Here is a tiny trained network, its code and every weight. The questions are about switching its units off for an input and a class, where a switched-off unit gives its printed mean instead of its output.

import numpy as np


def w(rows, s, z=0):
    codes = np.array(rows[::2]) - 128.0
    scale = np.full(codes.shape[1], s)
    scale[-1] = z or s
    return codes * scale


def f(y):
    return np.maximum(y, 0)


def log_softmax(a):
    a = a - a.max(-1, keepdims=True)
    return a - np.log(np.exp(a).sum(-1, keepdims=True))


def net(x, mask):
    res = np.array(x, float).reshape(1, 8) / 4 @ E
    y = f(res @ A[0][:, :-1].T + A[0][:, -1])
    res = res + np.where(mask, y, B[0][:, -1]) @ B[0][:, :-1]
    return log_softmax(res[-1] @ U[:, :-1].T + U[:, -1])


A, B = {}, {}
E = w([
[59,244,118],'x0',
[129,132,127],'x1',
[127,124,128],'x2',
[153,160,254],'x3',
[8,57,164],'x4',
[128,126,129],'x5',
[131,130,126],'x6',
[128,129,127],'x7',
],0.0067)
A[0] = w([
[69,113,143,159],'n0',
[176,54,130,112],'n1',
[119,124,60,86],'n2',
[181,12,146,113],'n3',
[227,163,107,98],'n4',
[114,131,61,95],'n5',
[54,82,183,87],'n6',
[143,74,68,100],'n7',
[114,128,53,123],'n8',
[91,108,139,210],'n9',
[70,90,163,119],'n10',
[160,132,253,71],'n11',
[65,68,165,125],'n12',
[126,107,44,91],'n13',
[53,215,95,107],'n14',
[167,165,249,72],'n15',
[218,129,115,106],'n16',
[114,141,105,255],'n17',
[124,118,70,87],'n18',
[81,199,110,93],'n19',
[172,38,158,103],'n20',
[129,131,131,116],'n21',
[64,84,164,157],'n22',
[170,145,251,68],'n23',
[138,154,211,78],'n24',
[174,64,147,105],'n25',
[79,109,154,127],'n26',
[170,55,133,111],'n27',
[184,43,135,104],'n28',
[156,162,211,106],'n29',
[202,170,128,153],'n30',
[132,149,199,97],'n31',
[125,117,63,83],'n32',
[131,97,34,113],'n33',
[254,181,106,89],'n34',
[138,67,48,110],'n35',
[85,55,147,138],'n36',
[141,143,178,168],'n37',
],0.0084,0.0092)
B[0] = w([
[178,155,66,179],'n0',
[107,226,172,156],'n1',
[39,51,179,139],'n2',
[111,210,151,173],'n3',
[82,131,19,162],'n4',
[47,61,185,141],'n5',
[92,125,45,160],'n6',
[92,137,154,150],'n7',
[91,62,176,156],'n8',
[242,114,130,214],'n9',
[133,129,17,163],'n10',
[28,68,134,156],'n11',
[145,145,15,175],'n12',
[63,73,163,148],'n13',
[113,230,203,166],'n14',
[72,76,122,159],'n15',
[113,171,60,156],'n16',
[228,93,189,255],'n17',
[30,30,176,136],'n18',
[105,186,157,148],'n19',
[96,204,147,157],'n20',
[134,136,138,128],'n21',
[170,132,41,190],'n22',
[54,71,132,156],'n23',
[52,86,146,145],'n24',
[85,210,164,149],'n25',
[136,131,72,158],'n26',
[103,212,181,154],'n27',
[96,225,162,158],'n28',
[89,76,121,157],'n29',
[147,88,63,177],'n30',
[84,87,127,146],'n31',
[24,45,171,138],'n32',
[81,90,184,162],'n33',
[85,116,3,172],'n34',
[97,123,172,163],'n35',
[154,155,73,176],'n36',
[140,58,138,175],'n37',
],0.0062,0.0092)
U = w([
[2,36,164,49],'0',
[167,131,121,241],'1',
[127,145,15,4],'2',
[178,116,140,245],'3',
[174,125,139,201],'4',
[95,254,179,30],'5',
[193,111,144,145],'6',
[189,105,144,124],'7',
],0.0089,0.0046)

Each question gives the input, the list of numbers given to net, and the class t.
The units are the neurons (one row each of A and B). Each row of codes is followed by its name. A weight is (code - 128) times the scale printed after its matrix; where a second scale follows, it is the last column's (A, B and U).
mask holds one flag per neuron, in row order. A switched-off neuron (its flag False) gives its mean, the last column of its row in B, instead of its output. The means were averaged over made-up inputs and are rounded, as every weight is.
A unit's drop is (log p(t) with every unit on - log p(t) with that unit switched off) / (log p(t) with every unit on - log p(t) with every unit switched off).
The circuit of an input: a set's keep is (log p(t) with only the set's units on - log p(t) with every unit switched off) / (log p(t) with every unit on - log p(t) with every unit switched off). Starting from the 12 units with the biggest drops (on a tie, the unit counted first), units are removed one at a time, each time the one whose removal leaves the highest keep (on an exact tie, the one counted first), for as long as the keep stays at least 0.8.
circuit, biggest first: the units of the circuit, biggest drop first
unit that matters most: the unit with the biggest drop
top k neurons: the k neurons with the biggest drops, biggest first
drop of u: that unit's drop, to one decimal
input [0,1,2,5,-8,8,-6,7], class 2: circuit, biggest first => [n34, n4]
input [8,1,-1,-4,0,-3,0,-2], class 5: unit that matters most => n14
input [-7,2,-1,0,-7,-1,-5,3], class 2: circuit, biggest first => [n34, n4]
input [8,7,6,-7,-6,3,-2,-6], class 5: top 3 neurons => [n14, n19, n37]
input [1,-3,-4,6,1,3,3,-5], class 0: circuit, biggest first => [n11, n23, n15]
input [-6,1,-5,8,3,4,-6,-8], class 0: circuit, biggest first => [n11, n23]
input [-5,-5,0,4,-6,-4,-5,3], class 2: top 2 neurons => [n34, n4]
input [-8,0,-2,7,6,2,-2,4], class 5: circuit, biggest first => [n3, n20, n28]
input [6,-2,1,6,-7,1,6,5], class 2: top 3 neurons => [n34, n4, n30]
input [-3,-4,-6,-6,1,6,-5,-1], class 0: top 2 neurons => [n33, n13]
input [-6,-6,-7,8,3,7,8,1], class 0: top 2 neurons => [n11, n23]
input [8,5,-7,-2,8,2,3,-3], class 2: drop of n12 => 0.2
input [2,5,-3,-7,-3,5,-7,-6], class 0: drop of n5 => 0.1
input [5,-6,3,-7,-7,0,4,-1], class 0: drop of n9 => 0.1
input [-4,0,-3,-4,7,-2,-1,6], class 2: unit that matters most => n12
